Below is a small trained network, with its code and all its weights. Each question gives an input and a class and asks what happens when units are switched off, that is, made to give their printed mean instead of their output.

import numpy as np


def w(rows, s, z=0):
    codes = np.array(rows[::2]) - 128.0
    scale = np.full(codes.shape[1], s)
    scale[-1] = z or s
    return codes * scale


def norm(h):
    return h / np.sqrt((h * h).mean(-1, keepdims=True) + 1e-5)


def f(y):
    return np.maximum(y, 0)


def log_softmax(a):
    a = a - a.max(-1, keepdims=True)
    return a - np.log(np.exp(a).sum(-1, keepdims=True))


def net(x, mask):
    res = np.array(x, float).reshape(1, 8) / 4 @ E
    u = 0
    for l in range(3):
        y = f(norm(res) @ A[l][:, :-1].T + A[l][:, -1])
        res = res + np.where(mask[u : u + 13], y, B[l][:, -1]) @ B[l][:, :-1]
        u += 13
    return log_softmax(norm(res)[-1] @ U[:, :-1].T + U[:, -1])


A, B = {}, {}
E = w([
[130,128,128,129,127],'x0',
[88,94,137,238,61],'x1',
[83,145,67,71,63],'x2',
[126,128,125,124,128],'x3',
[129,126,130,129,130],'x4',
[2,92,182,74,162],'x5',
[128,50,42,131,180],'x6',
[167,51,160,92,62],'x7',
],0.0042)
A[0] = w([
[160,104,217,177,198,147],'0.n0',
[154,67,142,96,38,7],'0.n1',
[135,116,141,201,72,155],'0.n2',
[182,127,157,77,199,53],'0.n3',
[159,60,185,142,209,133],'0.n4',
[198,156,132,100,31,90],'0.n5',
[89,148,228,118,95,103],'0.n6',
[124,29,65,142,150,94],'0.n7',
[55,74,184,117,127,119],'0.n8',
[203,184,130,181,92,185],'0.n9',
[154,41,138,124,94,69],'0.n10',
[121,59,45,129,189,139],'0.n11',
[194,2,201,67,76,10],'0.n12',
],0.0081,0.0019)
B[0] = w([
[76,109,44,110,86,218],'0.n0',
[124,174,80,164,150,182],'0.n1',
[133,137,170,115,88,219],'0.n2',
[90,189,131,139,1,181],'0.n3',
[96,122,104,73,79,200],'0.n4',
[131,125,120,69,193,212],'0.n5',
[157,96,152,60,164,196],'0.n6',
[163,121,230,78,111,204],'0.n7',
[139,91,129,85,160,206],'0.n8',
[144,24,138,68,207,253],'0.n9',
[124,168,146,144,153,177],'0.n10',
[144,188,224,90,128,216],'0.n11',
[58,243,75,190,206,208],'0.n12',
],0.0059,0.0049)
A[1] = w([
[158,44,105,51,53,234],'1.n0',
[95,93,109,95,154,197],'1.n1',
[167,129,172,150,160,4],'1.n2',
[70,172,207,113,157,121],'1.n3',
[159,104,138,40,103,201],'1.n4',
[226,29,113,147,157,5],'1.n5',
[104,87,162,233,47,174],'1.n6',
[134,182,100,101,146,110],'1.n7',
[148,133,1,182,100,83],'1.n8',
[137,38,204,170,193,161],'1.n9',
[215,216,192,133,109,156],'1.n10',
[168,110,23,135,148,158],'1.n11',
[124,248,66,228,153,167],'1.n12',
],0.0062,0.0013)
B[1] = w([
[86,223,58,156,178,223],'1.n0',
[113,176,92,167,159,204],'1.n1',
[115,84,67,128,198,154],'1.n2',
[240,55,144,129,246,249],'1.n3',
[103,73,134,99,104,253],'1.n4',
[75,94,110,102,159,206],'1.n5',
[174,190,244,123,83,160],'1.n6',
[116,97,156,254,30,192],'1.n7',
[209,140,148,19,188,149],'1.n8',
[128,224,124,63,82,218],'1.n9',
[231,106,143,87,156,203],'1.n10',
[44,90,114,145,162,180],'1.n11',
[67,162,140,181,208,172],'1.n12',
],0.0036,0.0042)
A[2] = w([
[77,134,160,42,125,250],'2.n0',
[115,91,88,209,92,53],'2.n1',
[73,130,164,146,116,72],'2.n2',
[234,59,1,169,119,146],'2.n3',
[216,97,108,89,114,145],'2.n4',
[154,127,121,145,72,17],'2.n5',
[172,179,95,82,104,149],'2.n6',
[127,159,112,103,248,243],'2.n7',
[168,84,208,128,66,232],'2.n8',
[133,87,189,165,150,128],'2.n9',
[135,156,130,193,159,208],'2.n10',
[112,120,72,74,136,219],'2.n11',
[191,118,84,140,122,160],'2.n12',
],0.0073,0.0015)
B[2] = w([
[175,105,111,183,119,220],'2.n0',
[88,151,103,100,158,128],'2.n1',
[140,152,106,78,137,141],'2.n2',
[2,93,110,87,165,160],'2.n3',
[144,67,179,139,112,168],'2.n4',
[93,156,101,178,178,129],'2.n5',
[46,144,209,203,82,161],'2.n6',
[169,141,117,153,93,254],'2.n7',
[134,141,122,127,85,151],'2.n8',
[114,157,99,140,86,147],'2.n9',
[105,157,81,131,139,144],'2.n10',
[122,104,93,151,81,185],'2.n11',
[19,130,183,113,207,147],'2.n12',
],0.0067,0.0093)
U = w([
[177,113,197,78,112,250],'0',
[65,50,110,51,221,125],'1',
[96,254,83,183,204,79],'2',
[94,135,41,133,7,154],'3',
[134,135,88,130,50,159],'4',
[99,184,187,122,17,3],'5',
],0.0074,0.0026)

Each question gives the input, the list of numbers given to net, and the class t.
The units are the neurons (one row each of A and B). Each row of codes is followed by its name. A weight is (code - 128) times the scale printed after its matrix; where a second scale follows, it is the last column's (A, B and U).
mask holds one flag per neuron, layer by layer. A switched-off neuron (its flag False) gives its mean, the last column of its row in B, instead of its output. The means were averaged over made-up inputs and are rounded, as every weight is.
A unit's drop is (log p(t) with every unit on - log p(t) with that unit switched off) / (log p(t) with every unit on - log p(t) with every unit switched off).
The circuit of an input: a set's keep is (log p(t) with only the set's units on - log p(t) with every unit switched off) / (log p(t) with every unit on - log p(t) with every unit switched off). Starting from the 12 units with the biggest drops (on a tie, the unit counted first), units are removed one at a time, each time the one whose removal leaves the highest keep (on an exact tie, the one counted first), for as long as the keep stays at least 0.8.
units of the circuit, in order: the units of the circuit, biggest drop first
most important unit: the unit with the biggest drop
top k neurons: the k neurons with the biggest drops, biggest first
top k neurons in layer l: the k neurons of layer l with the biggest drops, biggest first
input [3,1,6,0,-4,-6,-8,-3], class 0: units of the circuit, in order : [0.n9; 1.n10]
input [-4,5,-5,1,-3,-7,5,3], class 1: units of the circuit, in order : [2.n3]
input [-4,-4,-7,-1,-3,-7,1,7], class 1: units of the circuit, in order : [2.n3; 2.n12]
input [-1,0,7,-5,-2,-7,5,4], class 1: units of the circuit, in order : [2.n3; 2.n12]
input [7,7,-4,-5,8,-5,-4,8], class 2: units of the circuit, in order : [0.n12; 0.n1; 1.n12; 2.n10]
input [4,-8,-8,-2,7,6,7,1], class 3: top 4 neurons : [0.n4; 0.n3; 0.n0; 0.n9]
input [1,5,-1,5,6,-5,8,-2], class 0: units of the circuit, in order : [0.n11; 0.n7]
input [4,-8,-7,-3,-1,4,-4,5], class 5: top 2 neurons : [0.n3; 0.n9]
input [1,-8,-1,3,-6,2,-1,6], class 5: top 3 neurons in layer 0 : [0.n3; 0.n4; 0.n9]
input [4,4,-7,4,6,-4,6,-6], class 3: units of the circuit, in order : [0.n0; 0.n12; 1.n3; 0.n4]
input [-6,-5,-8,2,7,1,2,7], class 3: units of the circuit, in order : [0.n0; 0.n3]
input [1,-7,7,-7,-6,0,4,8], class 2: units of the circuit, in order : [0.n12; 0.n1; 0.n9]
input [5,6,6,5,2,-6,3,-5], class 1: top 2 neurons in layer 1 : [1.n9; 1.n12]
input [4,-6,-6,6,-8,0,1,5], class 3: most important unit : 0.n4
input [-8,4,6,7,2,-8,6,5], class 1: units of the circuit, in order : [2.n3; 2.n12]
input [-3,-7,4,2,3,0,7,3], class 0: top 2 neurons : [0.n11; 0.n7]
input [6,-3,5,5,6,-6,1,-5], class 1: top 2 neurons in layer 0 : [0.n12; 0.n9]
input [7,7,-4,-4,3,3,2,3], class 5: top 2 neurons : [0.n9; 1.n6]
input [0,-8,2,-2,6,5,-3,5], class 5: units of the circuit, in order : [0.n3; 0.n9]
input [-2,-7,-6,-1,8,-2,-4,4], class 5: units of the circuit, in order : [0.n3]
input [2,-6,4,8,-7,-8,-4,7], class 1: top 2 neurons in layer 0 : [0.n9; 0.n11]
input [4,4,-8,4,-8,-5,-4,2], class 3: top 3 neurons : [0.n0; 0.n9; 1.n3]
input [3,-1,-2,2,3,3,4,1], class 0: top 3 neurons : [0.n11; 0.n7; 1.n3]
input [2,2,3,-2,4,-3,-1,2], class 1: top 2 neurons : [0.n9; 0.n7]
input [3,-1,0,3,1,3,7,3], class 0: top 2 neurons in layer 0 : [0.n7; 0.n11]
input [4,-3,3,-3,-6,7,8,-3], class 0: top 4 neurons in layer 0 : [0.n11; 0.n7; 0.n0; 0.n9]
input [6,8,8,6,5,1,5,8], class 2: top 4 neurons : [0.n1; 0.n12; 1.n4; 2.n4]
input [8,-5,-7,-4,-1,-6,2,7], class 2: units of the circuit, in order : [0.n12]
